Below are the code and all the weights of a small trained network. Each question names an input and a class and asks about switching units off, where a switched-off unit gives its printed mean instead of its output.

import numpy as np


def w(rows, s, z=0):
    codes = np.array(rows[::2]) - 128.0
    scale = np.full(codes.shape[1], s)
    scale[-1] = z or s
    return codes * scale


def norm(h):
    return h / np.sqrt((h * h).mean(-1, keepdims=True) + 1e-5)


def f(y):
    return y / 2 * (1 + np.tanh(0.7978845608 * (y + 0.044715 * y**3)))


def log_softmax(a):
    a = a - a.max(-1, keepdims=True)
    return a - np.log(np.exp(a).sum(-1, keepdims=True))


def net(x, mask):
    res = np.array(x, float).reshape(1, 4) / 4 @ E
    u = 0
    for l in range(4):
        y = f(norm(res) @ A[l][:, :-1].T + A[l][:, -1])
        res = res + np.where(mask[u : u + 8], y, B[l][:, -1]) @ B[l][:, :-1]
        u += 8
    return log_softmax(norm(res)[-1] @ U[:, :-1].T + U[:, -1])


A, B = {}, {}
E = w([
[196,44,141,132,69,172],'x0',
[22,122,176,111,55,136],'x1',
[188,145,155,253,119,143],'x2',
[137,183,85,125,84,125],'x3',
],0.0073)
A[0] = w([
[98,255,210,154,186,204,210],'0.n0',
[50,58,121,66,34,74,212],'0.n1',
[93,160,142,54,231,28,90],'0.n2',
[103,214,150,74,132,185,108],'0.n3',
[209,133,66,246,182,10,81],'0.n4',
[129,55,104,139,131,44,159],'0.n5',
[145,113,99,49,174,144,72],'0.n6',
[101,137,182,178,141,90,6],'0.n7',
],0.0069,0.0017)
B[0] = w([
[20,67,113,155,75,205,220],'0.n0',
[159,186,206,139,233,156,254],'0.n1',
[180,121,31,167,163,97,255],'0.n2',
[115,73,69,76,187,103,156],'0.n3',
[130,153,125,124,254,183,243],'0.n4',
[120,140,33,171,66,163,151],'0.n5',
[131,152,62,56,130,192,179],'0.n6',
[106,164,122,115,94,170,141],'0.n7',
],0.0071,0.0041)
A[1] = w([
[108,215,116,121,192,71,125],'1.n0',
[226,42,123,63,109,88,129],'1.n1',
[188,112,185,110,35,154,2],'1.n2',
[225,106,96,54,163,137,57],'1.n3',
[173,93,8,216,143,80,111],'1.n4',
[127,45,1,113,138,98,87],'1.n5',
[74,47,59,63,202,122,213],'1.n6',
[134,117,176,80,109,210,153],'1.n7',
],0.0069,0.0021)
B[1] = w([
[135,134,170,142,152,133,186],'1.n0',
[138,193,76,159,114,187,176],'1.n1',
[120,135,136,119,154,58,142],'1.n2',
[74,143,169,83,96,239,207],'1.n3',
[164,61,91,115,161,86,198],'1.n4',
[151,105,154,124,105,146,187],'1.n5',
[117,252,153,112,69,79,255],'1.n6',
[182,141,69,71,126,102,173],'1.n7',
],0.011,0.0053)
A[2] = w([
[15,46,155,185,99,129,128],'2.n0',
[113,155,96,9,157,48,133],'2.n1',
[177,145,179,196,167,120,55],'2.n2',
[181,147,81,133,90,84,2],'2.n3',
[176,84,194,164,2,70,108],'2.n4',
[149,103,124,173,153,112,115],'2.n5',
[146,139,106,130,29,143,118],'2.n6',
[122,178,138,91,123,92,72],'2.n7',
],0.0086,0.0037)
B[2] = w([
[115,180,69,65,87,206,183],'2.n0',
[162,51,106,130,112,50,253],'2.n1',
[80,90,96,151,158,56,157],'2.n2',
[229,176,118,192,136,138,119],'2.n3',
[80,240,134,154,255,23,155],'2.n4',
[86,196,149,125,191,32,139],'2.n5',
[57,172,179,86,156,147,147],'2.n6',
[147,85,150,175,180,89,164],'2.n7',
],0.0059,0.0052)
A[3] = w([
[172,31,175,83,154,126,162],'3.n0',
[66,179,221,133,149,11,24],'3.n1',
[207,49,195,153,149,157,39],'3.n2',
[109,182,51,73,88,57,250],'3.n3',
[183,137,49,103,184,100,39],'3.n4',
[82,154,200,4,147,106,104],'3.n5',
[255,230,109,54,145,139,212],'3.n6',
[239,29,104,93,166,75,206],'3.n7',
],0.0066,0.0015)
B[3] = w([
[140,105,4,103,106,130,144],'3.n0',
[132,157,166,200,170,162,199],'3.n1',
[101,111,102,128,141,87,140],'3.n2',
[160,112,128,132,142,151,207],'3.n3',
[162,115,161,132,123,118,177],'3.n4',
[164,88,98,174,144,97,200],'3.n5',
[81,75,117,151,80,104,254],'3.n6',
[163,86,119,82,62,94,195],'3.n7',
],0.013,0.0062)
U = w([
[202,17,73,120,76,68,7],'0',
[114,190,194,192,205,121,195],'1',
[72,166,130,89,22,255,199],'2',
],0.012,0.0011)

Each question gives the input, the list of numbers given to net, and the class t.
The units are the neurons (one row each of A and B). Each row of codes is followed by its name. A weight is (code - 128) times the scale printed after its matrix; where a second scale follows, it is the last column's (A, B and U).
mask holds one flag per neuron, layer by layer. A switched-off neuron (its flag False) gives its mean, the last column of its row in B, instead of its output. The means were averaged over made-up inputs and are rounded, as every weight is.
A unit's drop is (log p(t) with every unit on - log p(t) with that unit switched off) / (log p(t) with every unit on - log p(t) with every unit switched off).
The circuit of an input: a set's keep is (log p(t) with only the set's units on - log p(t) with every unit switched off) / (log p(t) with every unit on - log p(t) with every unit switched off). Starting from the 12 units with the biggest drops (on a tie, the unit counted first), units are removed one at a time, each time the one whose removal leaves the highest keep (on an exact tie, the one counted first), for as long as the keep stays at least 0.8.
units of the circuit, in order: the units of the circuit, biggest drop first
k most important neurons: the k neurons with the biggest drops, biggest first
k most important neurons of layer l: the k neurons of layer l with the biggest drops, biggest first
drop when u is switched off: that unit's drop, to one decimal
input [6,-6,-1,2], class 2: units of the circuit, in order : [1.n3]
input [-6,2,-6,5], class 1: 2 most important neurons : [1.n6 3.n1]
input [-4,0,0,-6], class 0: 2 most important neurons : [0.n2 1.n4]
input [-4,8,-1,-6], class 1: 2 most important neurons : [0.n1 1.n3]
input [-7,-7,0,1], class 0: 3 most important neurons of layer 1 : [1.n4 1.n1 1.n5]
input [1,-2,-7,5], class 2: 2 most important neurons of layer 1 : [1.n3 1.n4]
input [-7,-1,-8,-4], class 0: 2 most important neurons of layer 0 : [0.n2 0.n4]
input [2,-8,0,0], class 2: 2 most important neurons : [1.n3 0.n2]
input [2,6,5,-6], class 1: 2 most important neurons : [2.n4 1.n3]
input [7,-1,-6,-7], class 2: 2 most important neurons : [1.n1 1.n3]
input [8,5,2,-8], class 1: 2 most important neurons : [2.n4 0.n4]
input [1,7,4,-5], class 1: 3 most important neurons : [2.n4 1.n3 0.n4]
input [-1,2,-4,8], class 1: 2 most important neurons : [1.n4 3.n1]
input [7,-6,-2,-1], class 2: 2 most important neurons : [1.n3 1.n1]
input [-5,3,5,5], class 2: units of the circuit, in order : [0.n0]
input [-5,-2,0,-4], class 0: 3 most important neurons : [0.n2 1.n4 0.n1]
input [-7,-1,-3,-4], class 0: 2 most important neurons : [0.n2 1.n4]
input [-6,4,7,-5], class 2: drop when 0.n6 is switched off : 0.0
input [-8,-4,-8,-7], class 0: drop when 0.n2 is switched off : 2.1
input [8,4,8,2], class 1: drop when 2.n4 is switched off : 0.6
input [4,2,4,6], class 1: most important neuron of layer 0 : [0.n2]
